Below is a small trained network, with its code and all its weights. Each question gives an input and a class and asks what happens when units are switched off, that is, made to give their printed mean instead of their output.

import numpy as np


def w(rows, s, z=0):
    codes = np.array(rows[::2]) - 128.0
    scale = np.full(codes.shape[1], s)
    scale[-1] = z or s
    return codes * scale


def norm(h):
    return h / np.sqrt((h * h).mean(-1, keepdims=True) + 1e-5)


def f(y):
    return y / 2 * (1 + np.tanh(0.7978845608 * (y + 0.044715 * y**3)))


def log_softmax(a):
    a = a - a.max(-1, keepdims=True)
    return a - np.log(np.exp(a).sum(-1, keepdims=True))


def net(x, mask):
    res = np.array(x, float).reshape(1, 6) / 4 @ E
    u = 0
    for l in range(3):
        y = f(norm(res) @ A[l][:, :-1].T + A[l][:, -1])
        res = res + np.where(mask[u : u + 6], y, B[l][:, -1]) @ B[l][:, :-1]
        u += 6
    return log_softmax(norm(res)[-1] @ U[:, :-1].T + U[:, -1])


A, B = {}, {}
E = w([
[141,143,201,59,172,95,105,131,174,217],'x0',
[91,134,138,99,159,99,252,197,190,94],'x1',
[135,37,102,149,93,47,156,93,63,158],'x2',
[95,133,159,233,95,117,191,242,62,141],'x3',
[124,100,116,102,213,22,7,90,106,148],'x4',
[203,112,193,229,225,118,148,58,233,138],'x5',
],0.0043)
A[0] = w([
[148,142,184,142,97,162,131,187,101,120,90],'L0N1',
[112,71,96,146,135,93,92,63,120,165,192],'L0N2',
[81,76,88,47,56,69,159,180,33,151,1],'L0N3',
[113,133,113,153,22,146,45,155,2,141,138],'L0N4',
[94,160,117,43,133,102,137,219,161,90,3],'L0N5',
[114,169,140,70,104,167,125,144,177,99,14],'L0N6',
],0.0083,0.00086)
B[0] = w([
[73,161,84,164,197,72,150,65,145,198,170],'L0N1',
[254,134,189,135,93,91,170,137,90,99,183],'L0N2',
[46,194,142,110,107,164,157,111,85,249,255],'L0N3',
[132,84,22,120,141,170,137,125,56,174,248],'L0N4',
[128,73,109,142,120,70,155,78,113,60,190],'L0N5',
[135,144,84,126,91,140,129,93,123,52,161],'L0N6',
],0.007,0.0075)
A[1] = w([
[128,196,166,122,113,244,125,95,246,115,112],'L1N1',
[67,174,168,144,189,104,195,254,156,146,3],'L1N2',
[74,95,158,174,131,66,252,197,178,97,91],'L1N3',
[109,161,219,174,159,89,116,180,171,181,116],'L1N4',
[45,120,62,207,105,190,61,168,81,187,68],'L1N5',
[103,105,98,66,67,92,164,158,33,181,33],'L1N6',
],0.0078,0.0022)
B[1] = w([
[176,124,186,177,59,250,146,171,182,177,170],'L1N1',
[245,177,73,208,75,93,88,134,2,201,177],'L1N2',
[95,60,64,99,227,181,103,172,151,86,203],'L1N3',
[33,183,122,114,89,78,180,161,147,160,174],'L1N4',
[91,189,76,196,101,165,222,130,169,149,232],'L1N5',
[102,148,142,137,105,197,118,122,180,196,254],'L1N6',
],0.0083,0.0079)
A[2] = w([
[67,155,234,90,126,60,124,98,175,121,128],'L2N1',
[73,194,226,76,79,1,134,109,174,135,12],'L2N2',
[123,189,97,35,53,193,107,62,117,86,148],'L2N3',
[153,82,163,19,101,137,120,146,131,218,161],'L2N4',
[197,199,115,118,176,195,91,157,131,181,210],'L2N5',
[8,134,82,21,120,181,142,117,76,94,22],'L2N6',
],0.0094,0.0011)
B[2] = w([
[54,128,239,91,158,86,155,78,94,151,160],'L2N1',
[67,198,239,127,180,30,193,79,210,125,173],'L2N2',
[45,188,129,98,74,89,101,212,2,118,220],'L2N3',
[87,113,62,91,193,157,5,89,124,79,196],'L2N4',
[72,94,114,50,96,119,124,50,142,154,238],'L2N5',
[139,108,139,245,137,179,237,98,209,218,253],'L2N6',
],0.0086,0.0065)
U = w([
[80,150,210,103,174,46,136,67,164,151,107],'0',
[97,155,141,100,40,144,129,181,68,39,1],'1',
[255,106,147,187,107,62,123,76,83,80,97],'2',
[124,113,103,55,95,129,25,65,49,135,92],'3',
[146,122,79,147,179,37,104,228,92,141,9],'4',
[182,100,180,109,78,235,98,142,242,114,82],'5',
[139,50,87,160,194,127,177,173,163,52,96],'6',
[59,152,53,179,80,193,188,135,113,227,223],'7',
],0.0095,0.003)

Each question gives the input, the list of numbers given to net, and the class t.
The units are the neurons (one row each of A and B). Each row of codes is followed by its name. A weight is (code - 128) times the scale printed after its matrix; where a second scale follows, it is the last column's (A, B and U).
mask holds one flag per neuron, layer by layer. A switched-off neuron (its flag False) gives its mean, the last column of its row in B, instead of its output. The means were averaged over made-up inputs and are rounded, as every weight is.
A unit's drop is (log p(t) with every unit on - log p(t) with that unit switched off) / (log p(t) with every unit on - log p(t) with every unit switched off).
The circuit of an input: a set's keep is (log p(t) with only the set's units on - log p(t) with every unit switched off) / (log p(t) with every unit on - log p(t) with every unit switched off). Starting from the 12 units with the biggest drops (on a tie, the unit counted first), units are removed one at a time, each time the one whose removal leaves the highest keep (on an exact tie, the one counted first), for as long as the keep stays at least 0.8.
circuit, biggest first: the units of the circuit, biggest drop first
unit that matters most: the unit with the biggest drop
top k neurons: the k neurons with the biggest drops, biggest first
k most important neurons of layer l: the k neurons of layer l with the biggest drops, biggest first
input [8,-3,6,8,0,7], class 0: unit that matters most => L1N4
input [-6,-2,-1,-8,-7,2], class 5: circuit, biggest first => [L1N1, L0N4, L1N5]
input [7,-3,2,8,-1,5], class 0: circuit, biggest first => [L0N4, L1N4, L2N2]
input [-5,0,0,-4,4,8], class 2: circuit, biggest first => [L0N3, L1N6, L0N2]
input [0,5,7,-5,1,2], class 6: top 2 neurons => [L0N3, L1N4]
input [-3,-2,-5,-5,5,4], class 3: circuit, biggest first => [L2N6, L1N5]
input [8,3,4,-3,2,-1], class 0: circuit, biggest first => [L0N4, L2N2]
input [5,-3,-5,-8,-3,2], class 5: top 2 neurons => [L1N1, L0N4]
input [1,-1,3,1,4,1], class 0: 3 most important neurons of layer 1 => [L1N3, L1N2, L1N1]
input [0,-7,4,-7,5,7], class 2: circuit, biggest first => [L0N3, L0N2]
input [-8,0,-2,-1,-2,4], class 5: top 2 neurons => [L0N4, L0N3]
input [-2,3,-7,0,2,-2], class 6: 3 most important neurons of layer 0 => [L0N5, L0N3, L0N4]
input [-6,-8,1,-5,4,-1], class 3: circuit, biggest first => [L0N2, L2N6]
input [-6,6,-6,4,6,-2], class 6: top 3 neurons => [L0N5, L0N4, L0N3]
input [0,-7,8,1,2,2], class 3: unit that matters most => L0N2
input [0,2,6,-2,1,2], class 2: 2 most important neurons of layer 0 => [L0N3, L0N2]
input [0,2,8,-2,-3,6], class 6: 2 most important neurons of layer 1 => [L1N3, L1N2]
input [4,5,8,7,-5,6], class 4: top 2 neurons => [L1N2, L0N3]
input [-7,-4,-4,-3,8,2], class 3: top 3 neurons => [L2N6, L0N5, L2N2]
input [8,6,5,-1,1,2], class 6: unit that matters most => L1N3
input [-7,-2,-6,3,6,7], class 0: top 2 neurons => [L0N4, L1N4]
input [-6,2,8,-8,8,4], class 2: 2 most important neurons of layer 0 => [L0N3, L0N2]
input [4,0,-7,-6,-2,-5], class 1: top 2 neurons => [L2N3, L0N4]
input [3,-6,6,-6,-8,4], class 5: 2 most important neurons of layer 1 => [L1N1, L1N2]
input [0,8,-3,-6,2,4], class 5: top 2 neurons => [L1N1, L0N4]
input [5,-1,-5,-1,-2,7], class 5: top 2 neurons => [L1N1, L0N3]
